Here is a tiny trained network, its code and every weight. The questions are about switching its units off for an input and a target symbol, where a switched-off unit gives its printed mean instead of its output.

import numpy as np


def w(rows, s, z=0):
    codes = np.array(rows[::2]) - 128.0
    scale = np.full(codes.shape[1], s)
    scale[-1] = z or s
    return codes * scale


def f(y):
    return np.maximum(y, 0)


def softmax(a):
    e = np.exp(a - a.max(-1, keepdims=True))
    return e / e.sum(-1, keepdims=True)


def log_softmax(a):
    a = a - a.max(-1, keepdims=True)
    return a - np.log(np.exp(a).sum(-1, keepdims=True))


def net(x, mask):
    ids = ['ΔΞΩγεζηλμ'.index(c) for c in x.split()]
    T = len(ids)
    res = E[ids] + P[:T]
    u = 0
    for l in range(2):
        r = res
        for j in range(2):
            rows = slice(2 * j, 2 * j + 2)
            q, k, v = (r @ M[l][rows].T for M in (Q, K, V))
            z = softmax(np.where(np.tri(T) > 0, q @ k.T / 2**0.5, -1e9)) @ v
            o = O[l][rows]
            res = res + np.where(mask[u + j], z, o[:, -1]) @ o[:, :-1]
        u += 2
        y = f(res @ A[l][:, :-1].T + A[l][:, -1])
        res = res + np.where(mask[u : u + 16], y, B[l][:, -1]) @ B[l][:, :-1]
        u += 16
    return log_softmax(res[-1] @ U[:, :-1].T + U[:, -1])


Q, K, V, O, A, B = {}, {}, {}, {}, {}, {}
E = w([
[243,118,193,232,100],'Δ',
[179,194,125,119,242],'Ξ',
[141,136,204,178,158],'Ω',
[192,215,140,56,131],'γ',
[132,216,82,16,172],'ε',
[57,208,212,122,67],'ζ',
[86,177,113,167,230],'η',
[171,247,95,101,89],'λ',
[36,209,172,84,107],'μ',
],0.014)
P = w([
[130,151,182,149,105],'0',
[128,115,170,134,100],'1',
[180,156,131,101,224],'2',
[88,204,73,210,136],'3',
[128,80,154,122,94],'4',
[163,136,145,85,220],'5',
[82,188,57,209,130],'6',
[126,47,138,107,89],'7',
[135,122,162,79,210],'8',
[71,164,50,210,124],'9',
[117,4,126,87,83],'10',
[156,118,150,83,210],'11',
[66,145,43,210,119],'12',
],0.017)
Q[0] = w([
[105,150,111,136,201],'0.h0',
[68,77,113,113,94],'0.h0',
[142,9,145,98,122],'0.h1',
[135,172,159,128,144],'0.h1',
],0.012)
K[0] = w([
[122,223,74,179,183],'0.h0',
[46,18,156,49,143],'0.h0',
[152,254,229,145,169],'0.h1',
[144,13,183,91,95],'0.h1',
],0.0094)
V[0] = w([
[70,114,134,140,143],'0.h0',
[133,74,150,81,134],'0.h0',
[109,142,220,54,133],'0.h1',
[148,118,121,88,1],'0.h1',
],0.005)
O[0] = w([
[128,161,133,151,131,110],'0.h0',
[92,105,161,120,112,7],'0.h0',
[101,1,125,105,114,255],'0.h1',
[153,200,149,136,128,149],'0.h1',
],0.0077,0.0033)
A[0] = w([
[118,203,72,167,79,168],'0.n0',
[127,161,124,81,40,119],'0.n1',
[27,146,62,172,143,75],'0.n2',
[120,81,164,197,67,171],'0.n3',
[80,118,167,55,224,133],'0.n4',
[104,145,114,91,90,131],'0.n5',
[143,143,2,130,135,254],'0.n6',
[49,156,159,138,167,120],'0.n7',
[89,106,113,58,174,110],'0.n8',
[243,58,250,148,100,129],'0.n9',
[54,119,180,135,66,146],'0.n10',
[39,159,9,154,245,102],'0.n11',
[95,188,168,20,34,180],'0.n12',
[162,64,152,94,22,179],'0.n13',
[27,156,244,138,141,248],'0.n14',
[98,171,146,27,184,110],'0.n15',
],0.0081,0.0073)
B[0] = w([
[99,97,193,165,232,205],'0.n0',
[138,163,169,215,76,158],'0.n1',
[195,74,225,56,128,173],'0.n2',
[55,176,136,149,127,170],'0.n3',
[182,112,2,129,145,209],'0.n4',
[147,146,183,114,138,152],'0.n5',
[124,5,128,237,183,241],'0.n6',
[210,148,105,146,144,173],'0.n7',
[203,127,172,187,87,164],'0.n8',
[79,124,252,63,211,203],'0.n9',
[84,104,52,163,105,168],'0.n10',
[76,163,165,213,53,222],'0.n11',
[186,111,140,197,126,228],'0.n12',
[145,187,215,145,92,189],'0.n13',
[172,79,79,181,216,254],'0.n14',
[203,186,80,169,176,206],'0.n15',
],0.0069,0.0087)
Q[1] = w([
[105,122,103,73,141],'1.h0',
[154,132,119,3,125],'1.h0',
[136,117,98,80,147],'1.h1',
[159,75,123,173,139],'1.h1',
],0.016)
K[1] = w([
[113,195,123,188,202],'1.h0',
[172,218,139,155,216],'1.h0',
[148,185,96,169,246],'1.h1',
[127,52,90,114,113],'1.h1',
],0.012)
V[1] = w([
[54,97,152,63,225],'1.h0',
[47,148,69,254,92],'1.h0',
[108,197,223,170,72],'1.h1',
[165,147,132,134,215],'1.h1',
],0.0081)
O[1] = w([
[9,146,126,2,194,114],'1.h0',
[27,114,107,216,86,72],'1.h0',
[87,233,100,94,121,151],'1.h1',
[113,52,137,66,62,250],'1.h1',
],0.0084,0.011)
A[1] = w([
[69,213,125,160,101,49],'1.n0',
[41,104,118,180,66,139],'1.n1',
[84,117,104,158,164,206],'1.n2',
[34,171,144,122,96,180],'1.n3',
[135,186,200,133,121,117],'1.n4',
[78,151,180,109,151,75],'1.n5',
[129,83,124,155,187,155],'1.n6',
[3,160,154,80,152,139],'1.n7',
[80,88,183,94,175,123],'1.n8',
[145,161,48,147,179,118],'1.n9',
[148,88,144,105,59,255],'1.n10',
[145,150,114,60,144,200],'1.n11',
[108,144,46,185,139,211],'1.n12',
[185,96,68,126,198,232],'1.n13',
[63,115,113,148,103,86],'1.n14',
[200,204,158,143,93,208],'1.n15',
],0.013,0.0072)
B[1] = w([
[95,198,85,225,24,154],'1.n0',
[182,114,105,69,111,182],'1.n1',
[169,88,138,99,152,185],'1.n2',
[40,85,93,1,206,160],'1.n3',
[87,152,194,117,138,179],'1.n4',
[197,169,128,147,95,162],'1.n5',
[93,155,70,118,91,224],'1.n6',
[219,150,83,130,178,184],'1.n7',
[78,162,74,178,72,184],'1.n8',
[112,223,190,99,113,166],'1.n9',
[75,234,104,141,200,175],'1.n10',
[132,118,99,222,63,181],'1.n11',
[140,143,181,14,145,198],'1.n12',
[92,108,183,170,126,254],'1.n13',
[134,87,117,79,73,150],'1.n14',
[111,79,106,107,160,210],'1.n15',
],0.0079,0.024)
U = w([
[113,206,90,163,122,4],'Δ',
[16,119,64,203,124,239],'Ξ',
[139,121,28,125,201,101],'Ω',
[82,127,222,73,203,225],'γ',
[238,87,64,227,195,163],'ε',
[36,154,125,102,79,91],'ζ',
[95,41,104,68,170,101],'η',
[119,218,152,253,9,51],'λ',
[237,145,85,135,68,182],'μ',
],0.0069,0.0034)

Each question gives the input, a string of symbols that net reads in full, and the target symbol t.
The units are the heads (2 rows each of Q, K, V and O) and the neurons (one row each of A and B). Each row of codes is followed by its name. A weight is (code - 128) times the scale printed after its matrix; where a second scale follows, it is the last column's (O, A, B and U).
mask holds one flag per unit, layer by layer, with each layer's heads first. A switched-off unit (its flag False) gives its mean, the last column of its rows in O or B, instead of its output. The means were averaged over made-up inputs and are rounded, as every weight is.
A unit's drop is (log p(t) with every unit on - log p(t) with that unit switched off) / (log p(t) with every unit on - log p(t) with every unit switched off).
The circuit of an input: a set's keep is (log p(t) with only the set's units on - log p(t) with every unit switched off) / (log p(t) with every unit on - log p(t) with every unit switched off). Starting from the 12 units with the biggest drops (on a tie, the unit counted first), units are removed one at a time, each time the one whose removal leaves the highest keep (on an exact tie, the one counted first), for as long as the keep stays at least 0.8.
circuit, biggest first: the units of the circuit, biggest drop first
top k neurons: the k neurons with the biggest drops, biggest first
which heads matter: for each layer, one digit per head in row order, 1 if its drop is at least 0.15 and else 0, layers parted by /
input Ξ ε λ λ Ξ η γ γ γ γ γ Ω λ, target γ: which heads matter => 00 / 01
input ζ η Ω γ μ ε, target ε: circuit, biggest first => 0.n4; 1.n3
input λ μ Ω Ξ η η Ξ Ω γ μ λ, target λ: circuit, biggest first => 0.n1; 1.h0
input γ γ μ γ ζ, target ζ: which heads matter => 00 / 11
input η γ λ, target ε: circuit, biggest first => 1.h0; 0.n6
input Ω Ξ Ω μ γ γ, target ε: circuit, biggest first => 0.n15; 1.n12
input λ γ γ ζ, target γ: which heads matter => 00 / 01
input Δ λ η η, target λ: circuit, biggest first => 0.n11
input γ γ μ γ Ω λ μ, target Ω: which heads matter => 00 / 10
input Δ γ μ μ μ η γ γ μ γ λ, target λ: circuit, biggest first => 1.h0; 0.n1
input μ η γ Ω γ γ γ Δ Ω γ Δ, target Δ: which heads matter => 00 / 10
input η ζ λ ε, target ζ: which heads matter => 00 / 11
input ζ γ ε γ γ λ γ η, target η: top 2 neurons => 0.n9; 1.n1
input Ξ ζ Ω Δ μ γ γ, target μ: top 4 neurons => 1.n1; 0.n9; 0.n6; 0.n14
input γ Ω ε, target Ξ: which heads matter => 00 / 11
input ε γ μ Δ γ ζ ζ μ γ Ξ, target μ: which heads matter => 00 / 10
input γ Ω ε γ γ γ Δ λ μ μ, target λ: which heads matter => 01 / 11
input ζ λ Ω ζ μ ζ Δ ζ Δ, target λ: top 4 neurons => 0.n9; 1.n8; 0.n11; 0.n6
input γ γ Ω γ Δ ζ λ γ λ ε, target γ: top 2 neurons => 0.n6; 0.n9
input μ Δ γ γ μ μ ζ, target μ: top 3 neurons => 0.n9; 1.n1; 0.n14
input Ω Ω γ η, target Ω: top 2 neurons => 1.n7; 0.n9
input ζ ε η ζ μ γ Ω μ ε η, target μ: top 3 neurons => 1.n1; 0.n11; 0.n9
input Ω γ λ ε η γ η ζ γ γ, target ζ: which heads matter => 00 / 11
input γ ζ γ γ γ μ μ μ γ Δ Δ Δ μ, target Δ: top 3 neurons => 0.n14; 0.n9; 1.n0
input γ Δ Δ γ Ω η ζ μ, target μ: top 4 neurons => 0.n9; 0.n10; 1.n1; 0.n14
input ε Ξ μ Ω γ, target γ: which heads matter => 00 / 00
input η λ Ω Ξ η λ Ξ ε Ω γ Δ ζ γ, target Δ: top 2 neurons => 0.n15; 0.n9
input λ ζ Ω γ η η γ, target η: top neuron => 0.n6
input ζ Ξ Ω γ γ ε γ γ Ω η γ Δ, target λ: top 4 neurons => 0.n9; 1.n8; 0.n11; 1.n11
input μ μ λ γ γ Δ μ Δ Ξ, target λ: which heads matter => 01 / 10
